Here is a tiny trained network, its code and every weight. The questions are about switching its units off for an input and a target symbol, where a switched-off unit gives its printed mean instead of its output.

import numpy as np


def w(rows, s, z=0):
    codes = np.array(rows[::2]) - 128.0
    scale = np.full(codes.shape[1], s)
    scale[-1] = z or s
    return codes * scale


def f(y):
    return y / 2 * (1 + np.tanh(0.7978845608 * (y + 0.044715 * y**3)))


def softmax(a):
    e = np.exp(a - a.max(-1, keepdims=True))
    return e / e.sum(-1, keepdims=True)


def log_softmax(a):
    a = a - a.max(-1, keepdims=True)
    return a - np.log(np.exp(a).sum(-1, keepdims=True))


def net(x, mask):
    ids = ['βδεζηθλμξστψω'.index(c) for c in x.split()]
    T = len(ids)
    res = E[ids] + P[:T]
    u = 0
    for l in range(2):
        r = res
        for j in range(3):
            rows = slice(4 * j, 4 * j + 4)
            q, k, v = (r @ M[l][rows].T for M in (Q, K, V))
            z = softmax(np.where(np.tri(T) > 0, q @ k.T / 4**0.5, -1e9)) @ v
            o = O[l][rows]
            res = res + np.where(mask[u + j], z, o[:, -1]) @ o[:, :-1]
        u += 3
        y = f(res @ A[l][:, :-1].T + A[l][:, -1])
        res = res + np.where(mask[u : u + 4], y, B[l][:, -1]) @ B[l][:, :-1]
        u += 4
    return log_softmax(res[-1] @ U[:, :-1].T + U[:, -1])


Q, K, V, O, A, B = {}, {}, {}, {}, {}, {}
E = w([
[118,161,216,248,93,196,148,86],'β',
[57,192,103,153,66,91,210,185],'δ',
[17,88,42,152,115,180,119,70],'ε',
[125,210,47,123,226,216,121,144],'ζ',
[70,184,213,70,101,89,72,135],'η',
[120,150,112,24,106,137,238,141],'θ',
[153,159,110,95,19,235,108,117],'λ',
[165,131,151,57,230,193,80,81],'μ',
[71,165,189,162,171,183,147,208],'ξ',
[200,222,118,102,82,128,137,110],'σ',
[78,86,166,90,164,129,208,68],'τ',
[99,105,92,31,102,151,72,209],'ψ',
[165,44,93,199,134,186,196,176],'ω',
],0.011)
P = w([
[193,93,109,157,172,42,88,107],'0',
[60,183,98,120,125,222,143,113],'1',
[55,172,114,114,111,230,164,126],'2',
[38,149,116,117,102,251,178,131],'3',
[44,141,137,114,103,242,180,149],'4',
[48,142,137,113,107,245,198,167],'5',
[52,139,153,124,100,247,209,186],'6',
[46,122,158,118,105,240,220,202],'7',
[33,129,179,125,113,248,218,206],'8',
[49,120,173,133,105,253,235,219],'9',
[58,107,183,136,94,254,234,213],'10',
],0.0055)
Q[0] = w([
[182,91,93,141,95,79,95,134],'L0H0',
[153,165,137,155,95,130,119,209],'L0H0',
[69,84,144,95,65,190,213,59],'L0H0',
[125,116,129,111,137,69,78,92],'L0H0',
[2,173,173,101,107,249,244,160],'L0H1',
[103,120,123,116,119,171,131,153],'L0H1',
[190,91,106,149,133,24,83,105],'L0H1',
[125,151,138,97,145,76,87,128],'L0H1',
[63,152,129,44,26,110,239,233],'L0H2',
[70,100,182,41,115,187,159,82],'L0H2',
[191,68,162,59,200,85,178,41],'L0H2',
[142,178,67,191,113,136,85,199],'L0H2',
],0.0094)
K[0] = w([
[136,151,160,97,140,157,120,115],'L0H0',
[152,93,131,115,135,132,130,100],'L0H0',
[141,129,106,185,174,101,116,166],'L0H0',
[110,159,142,110,108,176,141,128],'L0H0',
[179,100,109,169,155,42,93,115],'L0H1',
[145,130,121,152,121,107,129,119],'L0H1',
[85,145,148,81,107,196,149,118],'L0H1',
[130,111,135,126,127,171,120,137],'L0H1',
[137,143,162,129,63,167,184,193],'L0H2',
[153,106,201,79,117,138,119,143],'L0H2',
[105,143,93,7,118,124,132,72],'L0H2',
[119,137,105,201,159,131,134,152],'L0H2',
],0.015)
V[0] = w([
[142,113,101,136,142,120,124,49],'L0H0',
[141,165,145,57,148,154,167,63],'L0H0',
[135,176,126,169,190,119,187,156],'L0H0',
[100,107,140,82,100,157,169,162],'L0H0',
[195,148,101,109,156,134,48,133],'L0H1',
[26,201,89,121,125,195,103,150],'L0H1',
[126,98,200,137,147,214,147,201],'L0H1',
[80,100,166,128,188,63,62,113],'L0H1',
[108,169,48,254,195,150,116,162],'L0H2',
[139,165,49,137,143,127,69,132],'L0H2',
[68,111,103,159,140,93,124,144],'L0H2',
[170,143,158,80,86,131,143,168],'L0H2',
],0.0079)
O[0] = w([
[140,122,190,67,140,127,132,59,117],'L0H0',
[192,156,122,97,208,109,102,132,163],'L0H0',
[92,233,123,119,137,125,156,190,200],'L0H0',
[73,94,68,164,192,118,138,161,200],'L0H0',
[82,40,145,73,96,73,107,183,125],'L0H1',
[177,105,176,224,202,69,168,215,46],'L0H1',
[254,86,116,80,129,140,235,90,105],'L0H1',
[161,126,97,122,86,226,93,240,203],'L0H1',
[124,63,213,78,73,171,220,133,150],'L0H2',
[213,105,160,64,79,158,94,117,2],'L0H2',
[91,105,173,94,132,99,146,92,122],'L0H2',
[107,169,83,131,109,120,94,155,162],'L0H2',
],0.0064,0.0029)
A[0] = w([
[227,36,97,98,161,158,41,76,48],'L0N0',
[160,173,144,97,3,137,147,93,39],'L0N1',
[170,52,211,120,89,221,167,38,4],'L0N2',
[126,119,219,131,153,126,7,45,122],'L0N3',
],0.0053,0.0037)
B[0] = w([
[139,84,105,46,20,127,192,79,4],'L0N0',
[141,137,171,86,99,178,62,195,71],'L0N1',
[103,223,9,176,81,92,89,172,102],'L0N2',
[66,158,109,192,86,192,117,1,37],'L0N3',
],0.0055,0.00036)
Q[1] = w([
[92,147,106,90,131,167,149,129],'L1H0',
[168,105,108,122,82,76,52,94],'L1H0',
[149,149,124,165,164,139,116,100],'L1H0',
[109,140,112,103,132,150,119,119],'L1H0',
[101,173,77,100,170,174,123,134],'L1H1',
[89,143,89,158,166,131,161,118],'L1H1',
[112,145,82,88,126,104,99,128],'L1H1',
[52,140,144,114,156,159,166,174],'L1H1',
[240,73,106,144,205,128,4,88],'L1H2',
[231,68,153,148,158,82,60,123],'L1H2',
[130,121,116,146,83,93,119,99],'L1H2',
[56,150,128,114,67,126,238,159],'L1H2',
],0.015)
K[1] = w([
[165,86,131,156,87,99,106,100],'L1H0',
[102,154,134,105,177,249,146,153],'L1H0',
[117,151,153,135,85,118,141,190],'L1H0',
[151,108,128,146,105,128,103,122],'L1H0',
[177,96,115,129,227,117,110,97],'L1H1',
[170,148,126,109,175,84,94,175],'L1H1',
[190,118,116,150,129,197,120,124],'L1H1',
[118,138,147,168,221,102,124,163],'L1H1',
[190,153,92,32,153,130,43,69],'L1H2',
[169,131,91,63,136,92,84,55],'L1H2',
[135,136,129,151,84,117,98,74],'L1H2',
[93,115,142,224,97,128,206,183],'L1H2',
],0.012)
V[1] = w([
[92,141,115,133,80,32,130,204],'L1H0',
[141,119,86,48,128,90,134,137],'L1H0',
[100,125,135,110,196,102,118,151],'L1H0',
[114,5,149,133,152,96,143,121],'L1H0',
[62,131,117,97,78,179,120,106],'L1H1',
[140,132,116,96,231,167,82,128],'L1H1',
[94,158,79,117,120,83,100,164],'L1H1',
[99,149,117,159,73,111,192,146],'L1H1',
[138,73,131,160,222,194,89,109],'L1H2',
[136,155,186,2,198,133,137,208],'L1H2',
[81,182,220,101,136,123,109,73],'L1H2',
[156,142,235,158,105,155,54,127],'L1H2',
],0.008)
O[1] = w([
[89,157,107,175,24,149,124,61,25],'L1H0',
[88,86,113,127,165,138,96,63,137],'L1H0',
[101,144,149,67,102,215,146,86,89],'L1H0',
[19,151,69,141,200,174,181,164,89],'L1H0',
[159,175,88,137,144,74,29,162,247],'L1H1',
[181,164,175,72,174,210,64,45,255],'L1H1',
[126,128,189,93,53,66,118,117,111],'L1H1',
[135,87,94,181,104,51,142,134,117],'L1H1',
[122,23,221,157,105,173,117,103,69],'L1H2',
[114,156,154,46,2,101,224,109,193],'L1H2',
[120,190,228,104,190,84,182,183,166],'L1H2',
[71,126,196,191,101,164,170,233,43],'L1H2',
],0.0064,0.004)
A[1] = w([
[58,106,57,221,136,184,17,100,55],'L1N0',
[172,84,105,57,63,73,142,6,73],'L1N1',
[118,57,194,211,202,143,142,204,69],'L1N2',
[143,68,76,207,45,2,142,166,2],'L1N3',
],0.0042,0.0065)
B[1] = w([
[175,148,118,137,194,108,137,158,255],'L1N0',
[157,91,77,14,111,108,111,174,71],'L1N1',
[138,116,125,87,94,142,115,63,237],'L1N2',
[100,232,168,55,98,254,163,75,102],'L1N3',
],0.0084,0.00075)
U = w([
[109,193,149,219,102,136,104,94,73],'β',
[92,132,155,92,94,117,190,146,144],'δ',
[70,67,63,153,111,161,94,98,194],'ε',
[142,160,135,88,171,192,127,119,72],'ζ',
[118,143,181,117,113,56,58,128,135],'η',
[114,194,53,109,138,100,131,146,90],'θ',
[123,125,115,123,45,168,47,161,60],'λ',
[126,116,171,98,133,121,130,13,121],'μ',
[104,135,174,186,174,137,143,201,144],'ξ',
[253,155,147,145,128,85,132,161,166],'σ',
[118,100,142,142,190,66,152,72,254],'τ',
[123,76,108,42,134,107,96,188,60],'ψ',
[191,85,100,140,112,158,200,115,170],'ω',
],0.0073,0.0037)

Each question gives the input, a string of symbols that net reads in full, and the target symbol t.
The units are the heads (4 rows each of Q, K, V and O) and the neurons (one row each of A and B). Each row of codes is followed by its name. A weight is (code - 128) times the scale printed after its matrix; where a second scale follows, it is the last column's (O, A, B and U).
mask holds one flag per unit, layer by layer, with each layer's heads first. A switched-off unit (its flag False) gives its mean, the last column of its rows in O or B, instead of its output. The means were averaged over made-up inputs and are rounded, as every weight is.
A unit's drop is (log p(t) with every unit on - log p(t) with that unit switched off) / (log p(t) with every unit on - log p(t) with every unit switched off).
The circuit of an input: a set's keep is (log p(t) with only the set's units on - log p(t) with every unit switched off) / (log p(t) with every unit on - log p(t) with every unit switched off). Starting from the 12 units with the biggest drops (on a tie, the unit counted first), units are removed one at a time, each time the one whose removal leaves the highest keep (on an exact tie, the one counted first), for as long as the keep stays at least 0.8.
units of the circuit, in order: the units of the circuit, biggest drop first
unit that matters most: the unit with the biggest drop
top k neurons in layer l: the k neurons of layer l with the biggest drops, biggest first
which heads matter: for each layer, one digit per head in row order, 1 if its drop is at least 0.15 and else 0, layers parted by /
drop of u: that unit's drop, to one decimal
input η ω σ τ η θ ω θ θ η, target λ: units of the circuit, in order -> L0H1; L1H2
input τ δ ζ δ ξ ζ τ ψ μ η, target ζ: which heads matter -> 110 / 110
input β δ ψ μ δ ψ δ σ, target σ: unit that matters most -> L1H0
input σ ψ τ θ η, target η: units of the circuit, in order -> L0H1; L1H1; L1H2
input ψ τ θ η ω, target ε: units of the circuit, in order -> L1H2; L0H0
input τ μ τ, target ζ: units of the circuit, in order -> L1H1; L0H1
input θ σ τ μ ξ δ η μ τ ε, target μ: units of the circuit, in order -> L1H1; L1H0; L0H2; L0H1
input τ ε τ ξ δ σ σ τ ξ, target δ: which heads matter -> 001 / 001
input τ ω τ δ λ σ θ, target θ: units of the circuit, in order -> L1H2; L0H2
input η δ ψ, target λ: units of the circuit, in order -> L0H1; L1H0
input ω θ σ τ θ δ, target θ: units of the circuit, in order -> L1H2; L1H0
input ζ θ η η τ λ τ λ τ, target δ: which heads matter -> 110 / 111
input β ξ ζ, target σ: units of the circuit, in order -> L1H0; L0H0; L0H1; L0N3
input ε δ λ β, target ξ: units of the circuit, in order -> L1H2; L0H1
input τ δ ζ δ η ε θ τ ε, target θ: which heads matter -> 001 / 001
input ψ β δ ζ δ τ β ζ ζ ω θ, target ε: unit that matters most -> L1H2
input μ ψ τ λ λ ξ ψ θ, target ψ: units of the circuit, in order -> L0H1; L1H0; L0H0
input ξ τ ξ ζ, target ω: units of the circuit, in order -> L0H1; L1H1; L1H2
input ε δ δ ξ δ ξ ξ σ ε τ ζ, target ξ: units of the circuit, in order -> L0H1; L1H2
input ζ λ η ζ, target δ: units of the circuit, in order -> L0H1; L1H2; L0H2; L0H0
input τ ω δ ζ λ ω μ θ, target ζ: which heads matter -> 010 / 110
input μ ζ τ μ ξ β η δ ζ ψ, target ψ: top 2 neurons in layer 0 -> L0N3; L0N0
input ψ δ ω ζ β θ θ ξ ξ, target δ: which heads matter -> 011 / 001
input ψ τ ε δ β τ, target ε: which heads matter -> 110 / 100
input θ ψ τ τ ξ λ ε, target μ: unit that matters most -> L0H2
input λ θ μ ω ζ θ τ, target τ: top 2 neurons in layer 0 -> L0N0; L0N3
input ξ τ ξ τ, target δ: unit that matters most -> L1H2
input ζ σ θ ξ ζ ζ, target δ: drop of L0H2 -> 0.1
